Here is a tiny trained network, its code and every weight. The questions are about switching its units off for an input and a class, where a switched-off unit gives its printed mean instead of its output.

import numpy as np


def w(rows, s, z=0):
    codes = np.array(rows[::2]) - 128.0
    scale = np.full(codes.shape[1], s)
    scale[-1] = z or s
    return codes * scale


def norm(h):
    return h / np.sqrt((h * h).mean(-1, keepdims=True) + 1e-5)


def f(y):
    return np.maximum(y, 0)


def log_softmax(a):
    a = a - a.max(-1, keepdims=True)
    return a - np.log(np.exp(a).sum(-1, keepdims=True))


def net(x, mask):
    res = np.array(x, float).reshape(1, 8) / 4 @ E
    u = 0
    for l in range(2):
        y = f(norm(res) @ A[l][:, :-1].T + A[l][:, -1])
        res = res + np.where(mask[u : u + 7], y, B[l][:, -1]) @ B[l][:, :-1]
        u += 7
    return log_softmax(norm(res)[-1] @ U[:, :-1].T + U[:, -1])


A, B = {}, {}
E = w([
[193,162,125,78,89,184,45,89,145,55,150,115],'x0',
[215,42,112,95,96,116,93,199,193,209,95,104],'x1',
[102,129,11,232,101,104,64,141,29,92,96,135],'x2',
[102,183,150,150,123,128,80,157,186,84,85,2],'x3',
[87,185,78,108,225,71,71,93,112,87,158,119],'x4',
[134,83,135,113,175,202,213,94,105,95,129,71],'x5',
[201,95,56,165,220,149,143,92,132,78,216,66],'x6',
[104,49,145,89,132,170,18,124,188,78,26,203],'x7',
],0.0074)
A[0] = w([
[164,173,109,85,167,102,46,120,180,150,195,105,4],'0.n0',
[192,96,94,224,136,137,10,122,123,91,92,61,32],'0.n1',
[156,199,122,169,124,109,43,124,103,23,200,165,72],'0.n2',
[151,184,121,154,151,49,108,159,180,246,140,101,41],'0.n3',
[138,163,116,70,205,58,129,153,204,226,175,38,48],'0.n4',
[234,165,194,149,113,182,218,115,222,45,239,2,100],'0.n5',
[223,109,158,117,132,114,102,134,230,154,201,145,124],'0.n6',
],0.0092,0.0041)
B[0] = w([
[227,113,93,76,120,63,129,182,123,150,195,121,162],'0.n0',
[140,78,126,140,121,238,177,132,117,134,52,108,199],'0.n1',
[54,149,112,102,163,91,179,105,255,85,62,175,191],'0.n2',
[151,106,130,88,83,114,166,145,87,134,213,29,167],'0.n3',
[116,101,220,195,128,214,122,143,46,80,71,171,183],'0.n4',
[210,153,110,179,164,191,76,92,2,202,132,121,251],'0.n5',
[185,94,100,77,149,91,163,183,201,87,134,169,190],'0.n6',
],0.0081,0.011)
A[1] = w([
[211,121,92,112,57,149,8,153,69,184,133,131,191],'1.n0',
[66,124,210,125,71,155,122,170,71,65,92,83,146],'1.n1',
[40,172,152,218,71,65,250,196,60,237,97,102,251],'1.n2',
[170,153,31,160,52,151,137,120,94,58,104,187,247],'1.n3',
[145,97,44,161,132,111,19,182,160,84,72,23,3],'1.n4',
[51,231,69,191,137,112,106,99,91,89,107,78,87],'1.n5',
[70,101,82,174,225,124,243,91,93,100,192,129,210],'1.n6',
],0.015,0.0017)
B[1] = w([
[76,208,107,170,217,133,149,70,61,66,131,119,225],'1.n0',
[118,70,60,130,157,146,133,176,197,162,94,131,188],'1.n1',
[185,128,160,181,130,239,132,50,53,134,111,64,247],'1.n2',
[171,132,227,47,135,153,172,155,147,213,103,121,210],'1.n3',
[102,110,195,144,88,228,187,110,74,193,85,159,195],'1.n4',
[121,110,94,69,166,21,79,166,211,107,251,150,197],'1.n5',
[179,194,114,179,153,118,112,136,31,84,133,98,228],'1.n6',
],0.011,0.016)
U = w([
[123,174,96,110,147,10,83,156,136,66,210,131,116],'0',
[85,85,141,100,108,148,140,168,177,146,78,152,87],'1',
[175,141,153,160,182,187,143,123,41,128,137,90,194],'2',
[98,110,110,161,62,80,90,120,143,140,191,62,2],'3',
],0.014,0.0045)

Each question gives the input, the list of numbers given to net, and the class t.
The units are the neurons (one row each of A and B). Each row of codes is followed by its name. A weight is (code - 128) times the scale printed after its matrix; where a second scale follows, it is the last column's (A, B and U).
mask holds one flag per neuron, layer by layer. A switched-off neuron (its flag False) gives its mean, the last column of its row in B, instead of its output. The means were averaged over made-up inputs and are rounded, as every weight is.
A unit's drop is (log p(t) with every unit on - log p(t) with that unit switched off) / (log p(t) with every unit on - log p(t) with every unit switched off).
The circuit of an input: a set's keep is (log p(t) with only the set's units on - log p(t) with every unit switched off) / (log p(t) with every unit on - log p(t) with every unit switched off). Starting from the 12 units with the biggest drops (on a tie, the unit counted first), units are removed one at a time, each time the one whose removal leaves the highest keep (on an exact tie, the one counted first), for as long as the keep stays at least 0.8.
circuit, biggest first: the units of the circuit, biggest drop first
most important unit: the unit with the biggest drop
top k neurons: the k neurons with the biggest drops, biggest first
top k neurons in layer l: the k neurons of layer l with the biggest drops, biggest first
drop of u: that unit's drop, to one decimal
input [-4,7,1,-1,-7,-1,4,2], class 1: top 3 neurons : [0.n5; 0.n6; 1.n6]
input [-5,0,-7,0,-4,-2,-2,3], class 1: most important unit : 0.n5
input [5,6,1,-6,-8,-6,5,5], class 1: circuit, biggest first : [1.n6; 1.n2]
input [7,-4,4,8,6,-7,8,3], class 1: top 2 neurons : [0.n2; 1.n4]
input [7,6,3,-2,4,-3,4,0], class 1: top 2 neurons : [0.n2; 0.n5]
input [-1,2,1,2,0,1,2,7], class 1: top 2 neurons in layer 1 : [1.n2; 1.n6]
input [1,0,5,-4,5,4,-3,-4], class 0: top 2 neurons : [1.n5; 0.n1]
input [-6,-1,8,-3,7,-7,3,7], class 0: top 4 neurons in layer 1 : [1.n5; 1.n2; 1.n1; 1.n6]
input [3,4,7,8,3,-2,0,-3], class 1: top 2 neurons in layer 0 : [0.n2; 0.n5]
input [4,-5,-1,1,0,-8,-2,5], class 0: top 2 neurons in layer 1 : [1.n4; 1.n2]
input [1,-3,1,-3,7,3,4,7], class 0: top 2 neurons in layer 0 : [0.n2; 0.n6]
input [-2,-6,0,7,8,5,-4,5], class 0: drop of 1.n5 : 0.1
input [-2,-5,6,1,8,-3,-6,1], class 0: drop of 1.n5 : 0.2
input [-1,-5,6,3,7,6,-3,-6], class 0: circuit, biggest first : [1.n5]
input [2,1,8,-4,1,-8,0,1], class 1: drop of 0.n2 : 0.3
